What each symbol does to the nodes:
Z256: pu>Z607, zo>Z790, du>Z827
Z529: pu>Z636, zo>Z796, du>Z612
Z201: pu>Z264, zo>Z757, du>Z967
Z450: pu>Z611, zo>Z700, du>Z889
Z837: pu>Z270, zo>Z612, du>Z796
Z572: pu>Z388, zo>Z237, du>Z222
Z636: pu>Z842, zo>Z323, du>Z529
Z827: pu>Z256, zo>Z47, du>Z171
Z23: pu>Z967, zo>Z564, du>Z832
Z796: pu>Z837, zo>Z529, du>Z323
Z612: pu>Z529, zo>Z837, du>Z10
Z842: pu>Z360, zo>Z718, du>Z636
Z415: pu>Z783, zo>Z785, du>Z941
Z983: pu>Z790, zo>Z607, du>Z633
Z941: pu>Z415, zo>Z171, du>Z47
Z576: pu>Z904, zo>Z391, du>Z360
Z718: pu>Z323, zo>Z842, du>Z140
Z237: pu>Z633, zo>Z572, du>Z738
Z700: pu>Z582, zo>Z450, du>Z176
Z607: pu>Z222, zo>Z983, du>Z256
Z323: pu>Z796, zo>Z636, du>Z718
Z270: pu>Z738, zo>Z10, du>Z837
Z388: pu>Z10, zo>Z738, du>Z572
Z564: pu>Z831, zo>Z23, du>Z874
Z831: pu>Z176, zo>Z832, du>Z564
Z611: pu>Z832, zo>Z176, du>Z450
Z360: pu>Z576, zo>Z140, du>Z842
Z260: pu>Z785, zo>Z783, du>Z582
Z904: pu>Z824, zo>Z534, du>Z576
Z176: pu>Z700, zo>Z611, du>Z831
Z824: pu>Z757, zo>Z264, du>Z904
Z264: pu>Z534, zo>Z824, du>Z201
Z832: pu>Z23, zo>Z831, du>Z611
Z783: pu>Z889, zo>Z260, du>Z415
Z874: pu>Z564, zo>Z967, du>Z757
Z10: pu>Z612, zo>Z270, du>Z388
Z391: pu>Z140, zo>Z576, du>Z534
Z222: pu>Z572, zo>Z633, du>Z607
Z171: pu>Z827, zo>Z941, du>Z785
Z785: pu>Z171, zo>Z415, du>Z260
Z967: pu>Z201, zo>Z874, du>Z23
Z790: pu>Z47, zo>Z256, du>Z983
Z757: pu>Z874, zo>Z201, du>Z824
Z534: pu>Z391, zo>Z904, du>Z264
Z889: pu>Z450, zo>Z582, du>Z783
Z738: pu>Z237, zo>Z388, du>Z270
Z140: pu>Z718, zo>Z360, du>Z391
Z633: pu>Z983, zo>Z222, du>Z237
Z582: pu>Z260, zo>Z889, du>Z700
Z47: pu>Z941, zo>Z827, du>Z790

The rows follow the links: the fewer symbols apart two nodes are, the more alike their rows tend to be.

Each row is also shifted at random along 5 hidden directions that mean nothing.

Name the node of each row.
[9, -7, -2, -2, -22, 3, -5, 11, -77, 22, 49, 57, -23, -62, 23, -42, 49, 8, 2, -49, -50, 27, -55, -60, 49, 9, -35, 27, 60, 0, 34, 94, 47, -21, 44, -28, 16, 0, 38, -15, -14, 43, -13, -78, 35, 22, -9, 18, 9, -54, -12, 0, 40, 37, -41, 21, -17, -65, -39, -27, -23]: Z837
[-12, -24, -1, 0, 4, -5, 12, -19, -12, 27, -6, -10, -24, 20, -13, -36, -3, -12, -22, -36, 4, 38, -19, -52, 28, -20, 13, 21, 14, -9, 12, 15, -4, -38, -6, -8, 6, 51, -15, -18, 0, -3, -10, -17, -7, -12, -8, -10, 3, -6, 17, 9, 29, -24, -31, 7, -3, -44, -9, -34, 1]: Z201
[-18, 2, -15, -5, -48, 21, -9, -23, -41, -29, 37, 51, 23, -60, 36, -19, 5, 15, -52, 7, 34, 5, -8, 51, 16, 0, -46, 11, -20, -16, 19, 67, -39, 9, 18, -44, 33, 10, 55, 53, 18, 42, 23, 18, 27, 39, -37, 15, 11, 10, 9, 18, 34, 7, -10, 33, 12, -20, -33, 56, -61]: Z176
[44, 15, -11, 7, 30, -5, -57, 13, 19, 48, 21, -91, -58, 84, -24, 3, -24, -17, 56, -34, -56, 31, 38, -58, 18, 32, 45, -20, 24, -1, 21, -43, 55, -18, -18, 53, 13, 7, -28, -48, -29, -6, -6, -18, -5, -16, 23, -30, -39, -42, -21, -40, -29, -11, -19, -13, -30, -14, -30, -58, 16]: Z222
[-20, -15, -21, -13, -2, 2, 10, 4, -31, -7, -34, 52, -6, -26, 6, -30, 31, 11, -37, -34, 31, 10, -23, -8, 23, -10, -8, 21, -11, -9, 9, 44, -4, -18, -2, -5, -2, 9, 1, 0, 12, 9, -5, -14, 13, -9, -24, 19, 27, 8, 0, 27, 28, -12, -6, 6, 5, -36, 6, -7, -28]: Z23
[5, 5, -5, -1, 4, -3, 9, -27, 4, -23, -2, -43, 40, -20, -59, 55, -9, 32, 16, 21, -25, -22, 18, 38, -13, -29, -6, -43, -34, 25, -28, -14, 12, 25, -3, -11, -4, -18, -1, 2, -2, 10, -7, -5, -11, 6, -11, 46, 3, 66, -8, -1, 6, 27, -2, 9, 12, 73, 0, 20, 83]: Z796
[18, 25, -18, -14, 2, 1, -18, 6, -5, 15, 5, 37, -12, 12, 27, -26, -13, -15, 8, -9, -6, -8, -14, -23, -8, 2, -3, 3, 5, -18, 44, 20, 1, 3, -9, 30, 26, 0, 2, 7, -4, 9, 22, 2, 29, -10, -10, -4, 2, -16, 6, -33, -19, -8, 15, -5, 3, -20, -6, -2, -23]: Z388
[10, 10, -39, 13, 10, -5, -33, 52, 30, -23, 5, -53, 2, 18, -3, 47, -8, -6, -23, 5, 35, 1, 57, 88, 36, 55, -14, -26, -12, -4, -18, -2, 6, 30, -10, 45, 31, -22, 36, 41, 3, -23, -1, -6, -32, 56, -14, 36, -22, -12, -23, 31, 0, -17, 19, -12, 24, 16, -4, 2, -15]: Z237
[7, -36, 7, 8, 3, -2, -25, -9, 39, 51, 30, -16, -38, 35, -23, -55, -11, 0, 15, 0, -40, 14, 13, -71, -43, -6, -3, 19, 36, 9, 22, -50, -20, -30, -2, -4, 3, 11, -30, -52, 13, 7, 40, 33, -3, -32, -1, -7, 7, -31, 6, -25, 4, 13, 9, 23, -31, -34, -45, -1, 14]: Z700
[1, -7, 28, 13, -44, 17, -31, 24, 0, 4, 56, 13, -8, -17, 47, 8, 16, 18, 4, 34, 25, -5, 29, 28, -3, 69, -4, 33, 16, -33, -3, -11, -27, 14, 26, -6, 13, -20, 31, 40, -6, 7, -6, 36, 1, 45, -2, -44, -31, -60, 3, 11, -7, 27, 2, 23, -40, -24, -28, 36, -93]: Z140
[-26, -11, 2, 4, -19, 17, 18, -49, -7, -41, 13, 21, 30, -54, 2, -31, 5, 5, -43, 1, -8, 19, -13, 13, -18, -66, -61, 3, -10, 29, 8, 33, -27, -14, 3, -74, 4, 5, 15, -13, 8, 33, 17, 20, 18, 7, -14, 15, 24, 24, 9, -3, 37, 26, -5, 40, 26, 1, -29, 68, 7]: Z582
[1, -2, 15, -7, -22, -4, 9, -23, -24, 4, 24, 24, 22, -51, -9, 1, 16, 25, 14, 6, -39, -2, -33, -33, -10, -26, -12, 0, 6, 2, 3, 25, 9, -1, 20, -29, -1, -3, 10, -9, -8, 27, -12, -21, 15, -4, -4, 8, 4, 5, 10, -11, 13, 36, -18, 20, -13, 9, -9, 14, 32]: Z323
[-21, -4, 9, 14, -28, 23, 3, 17, -18, -57, 33, 43, 34, -81, 50, 5, 36, 12, -49, 10, 32, 22, 5, 58, 26, 1, -68, 17, 0, 7, -13, 46, -9, 7, 24, -47, 4, -25, 54, 28, -8, 16, -19, 0, -1, 55, -3, 7, -10, -34, -3, 24, 34, 38, -3, 29, 15, -10, -5, 66, -62]: Z785
[-29, 21, -31, -20, -9, 14, -13, -27, -11, -62, -58, 93, 52, -42, 24, -5, 18, 44, -33, 15, 65, -37, 14, 31, -39, -25, -11, 30, -81, -34, 27, -5, -32, -4, -37, -4, 13, -21, -19, 0, 9, 20, -2, 85, 24, -21, -38, -14, 11, 56, 27, -17, -2, 3, 20, 25, 0, 14, 26, 110, -75]: Z874
[5, -24, 29, -10, 17, -21, 51, -7, 12, 62, -9, 32, -23, 22, -16, -63, -2, -35, 25, -9, -46, -3, -76, -109, -43, -62, 9, 18, 46, 25, 16, -11, -5, -22, 2, -7, -38, 21, -44, -49, 12, -22, 25, -35, 6, -64, 26, -1, 37, -3, 14, -21, -8, -4, 12, -19, 3, -21, 18, -53, 77]: Z636
[3, -25, 17, 18, 17, -34, 18, 29, 81, 31, -1, -61, 18, 39, -69, 43, -26, 5, 23, 46, -1, -31, 25, -1, -56, 8, 17, -11, 0, 18, -38, -93, -24, 16, 1, 32, -19, -14, -26, -5, 19, -50, 2, 13, -67, -2, -5, 44, -16, 20, 7, 5, -17, 15, 38, -5, -1, 55, 21, -7, 102]: Z260

Start here and follow the symbols in turn, left to right. Where do you end up?
Answer with the node's name.
[1, 35, -27, 4, 7, 20, -28, -6, -27, -64, -5, 12, 26, -40, 31, 17, 8, 3, -26, -15, 8, 16, 24, 39, 32, -12, -33, -6, -35, 0, 15, 35, 31, -2, -16, -8, 21, -14, 20, 1, -29, 28, -26, 10, 19, 27, 3, -14, -19, 4, -6, -19, 5, 12, -13, 11, 18, 11, -2, 63, -58]
pu zo zo du pu zo pu: Z983
[17, 33, -24, -13, 3, 13, -34, 1, -14, -12, 2, 30, -1, 1, 42, -25, -2, -16, -4, -14, -5, 3, 5, -4, -1, 1, -19, 7, -13, -18, 46, 24, 12, -2, -18, 19, 27, -13, 2, -5, -13, 26, 9, 20, 31, -1, -5, -22, -7, -17, 4, -34, -18, -5, 9, 2, 1, -17, -15, 33, -52]
pu pu pu du pu pu: Z529
[19, 7, -3, 9, 28, -20, -19, 58, 32, 13, -7, -14, -9, 29, -7, 24, 10, 0, 41, 0, -1, -14, 23, -36, -14, 40, 22, 27, 16, -16, 3, -54, 36, -6, -6, 64, 2, -28, -21, -19, -16, -36, -30, -3, -34, 0, 14, -13, -38, -45, -3, -22, -30, 12, 11, -14, -26, 4, 33, -3, -2]
zo pu pu pu zo pu pu: Z827
[-10, 2, -15, -7, 17, 6, -42, 14, 23, -14, -50, 26, -18, 22, 14, -4, 18, 33, 16, 4, 33, -22, 45, -19, -35, 31, 31, 43, -35, -34, 16, -73, -6, -20, -36, 37, -8, -29, -46, -39, -3, -3, -14, 78, 0, -36, -9, -41, -9, -10, 5, -20, -28, -6, 15, 9, -36, -11, 12, 43, -76]
zo zo zo pu zo pu: Z757
[-6, 12, -16, -21, -11, -18, 32, -61, -40, 3, -28, 43, 48, -27, -34, -5, -17, 18, -16, -4, 12, -15, -50, -25, 3, -54, 11, -1, -36, -21, 16, 50, -15, -10, -2, -10, 18, 47, -11, 19, 7, 14, -7, -9, 11, -22, -33, 32, 23, 82, 29, -5, 28, -10, -19, 7, 10, 21, 18, 4, 46]
pu pu du du pu du: Z564
[19, 1, -29, 15, 4, -3, -33, 43, 19, -6, 25, -88, -6, 17, -36, 67, -1, 18, 7, 0, -5, -2, 59, 75, 40, 64, -3, -49, -1, 8, -37, -16, 30, 36, 10, 33, 14, -31, 40, 29, 3, -10, -6, -27, -33, 50, -15, 51, -22, -2, -37, 36, 1, 6, 7, -4, 11, 34, -24, -29, 31]
du du pu zo: Z612
[0, 3, -12, -12, -54, -19, 35, -20, -63, 27, 30, 46, 35, -52, -9, 12, -8, 13, -29, 8, 43, -13, -60, 30, 50, 12, 1, -8, -1, -39, 1, 99, -21, 24, 41, -5, 37, 55, 60, 91, 18, 12, -12, -55, 10, 47, -43, 51, 11, 47, 14, 42, 41, -11, -22, -1, 15, -5, -1, -32, 25]
du zo zo pu zo zo: Z831
[-8, -19, 15, 0, -9, -16, 6, 15, 12, 38, 3, 3, -18, 20, -2, -23, -7, -3, -6, -3, 30, 10, -10, -42, 7, 15, 19, 39, 18, -29, 2, -14, -19, -28, 9, 17, 4, 40, -15, 3, 2, -26, -15, 10, -20, 3, -3, -18, -8, -23, 17, 8, 9, -13, -8, 1, -23, -39, 7, -16, -11]
du zo du zo: Z264
[23, -22, 27, 16, -6, 9, -47, 74, 49, 66, 57, -72, -86, 88, 33, -1, -5, -23, 34, 20, -9, -5, 50, 26, 2, 118, 26, -15, 71, -2, -19, -65, -13, 29, 19, 46, -2, -28, 21, 22, 17, -22, 46, 1, -17, 25, 19, -20, -18, -92, -36, 27, -39, -21, 29, -23, -27, -40, -44, -83, -36]
pu pu du pu pu: Z360
[-6, -17, 30, -4, 6, -36, 69, -54, -11, 60, -8, 16, 14, 0, -48, -39, -32, -24, 6, -14, -26, 24, -89, -124, -10, -85, 30, 28, 20, -3, 18, 18, -9, -49, 8, -16, -7, 90, -46, -23, 0, -16, -26, -33, -12, -41, 6, -2, 11, 34, 47, -27, 20, -5, -33, 2, -11, -9, 26, -31, 91]
du zo zo zo du zo: Z534
[-18, 51, -37, -7, -13, 34, -25, -27, -3, -91, -10, 32, 50, -33, 47, 7, -14, -2, -52, 31, 46, -21, 42, 126, -17, -28, -59, -36, -73, 6, 13, 32, -38, 40, -29, -27, 25, -40, 38, 50, 17, 33, 48, 64, 38, 27, -22, 4, 12, 43, -3, -7, -5, -13, 41, 8, 50, 33, -12, 97, -70]
pu du zo zo: Z10
[-19, -17, 22, 4, 17, 12, 20, -9, -4, -18, -14, -26, -17, -1, 1, -8, 17, -17, -5, -10, -19, 25, 5, 7, 8, -15, 4, -10, 7, 33, -27, -5, 10, -6, 1, -37, -38, -3, -8, -28, -4, -4, -4, -16, 4, -15, 32, -18, 14, -2, -17, 20, 6, -5, -11, -6, 11, -7, -2, -22, -1]
zo zo du pu pu pu: Z904
[-13, 28, -29, -1, 5, 20, -14, 12, -13, -59, -21, 93, 24, -49, 74, -57, 23, -23, -60, -29, 33, 16, -15, 2, 2, -40, -75, 50, -19, -7, 55, 52, -1, -21, -19, -6, 28, -17, 16, -4, -6, 21, 6, 35, 27, 15, -11, -8, 2, -29, 18, -25, 14, 1, 21, 21, 29, -42, 11, 91, -94]
pu zo zo zo pu: Z222
[-8, -23, -12, -1, -5, -18, -27, 86, 24, 39, -11, 57, -38, 19, 41, -17, 38, 15, -3, 3, 84, -25, 11, -6, 6, 103, 27, 66, 21, -58, 9, -33, -26, -2, 5, 69, 8, -17, 0, 26, 22, -39, -6, 28, -27, 22, -27, -8, -12, -68, 5, 35, -11, -22, 34, -8, -29, -66, 27, -18, -90]
du zo du zo zo du du: Z824
[9, -16, 13, 18, 32, -30, 8, 39, 80, 11, -18, -59, 14, 40, -53, 50, -10, 4, 35, 26, -8, -24, 32, -22, -38, 6, 23, 1, 1, 18, -35, -92, 15, 8, -4, 45, -23, -18, -37, -24, -8, -54, -23, 7, -68, -12, 15, 15, -33, 1, 0, -10, -26, 18, 26, -17, -11, 55, 40, -7, 80]
pu pu du zo zo: Z827
[-11, -10, 11, -3, 16, -4, 35, -40, -35, -14, -40, -12, 0, -14, -24, 5, 10, 4, 3, -25, -15, 17, -22, -24, 24, -44, 24, -8, -15, 16, -21, 21, 31, -22, -7, -32, -33, 28, -25, -23, -9, 5, -37, -29, 5, -28, 18, -6, 17, 43, 4, 9, 18, -6, -40, -5, 7, 13, 21, -25, 29]
pu zo pu du: Z264
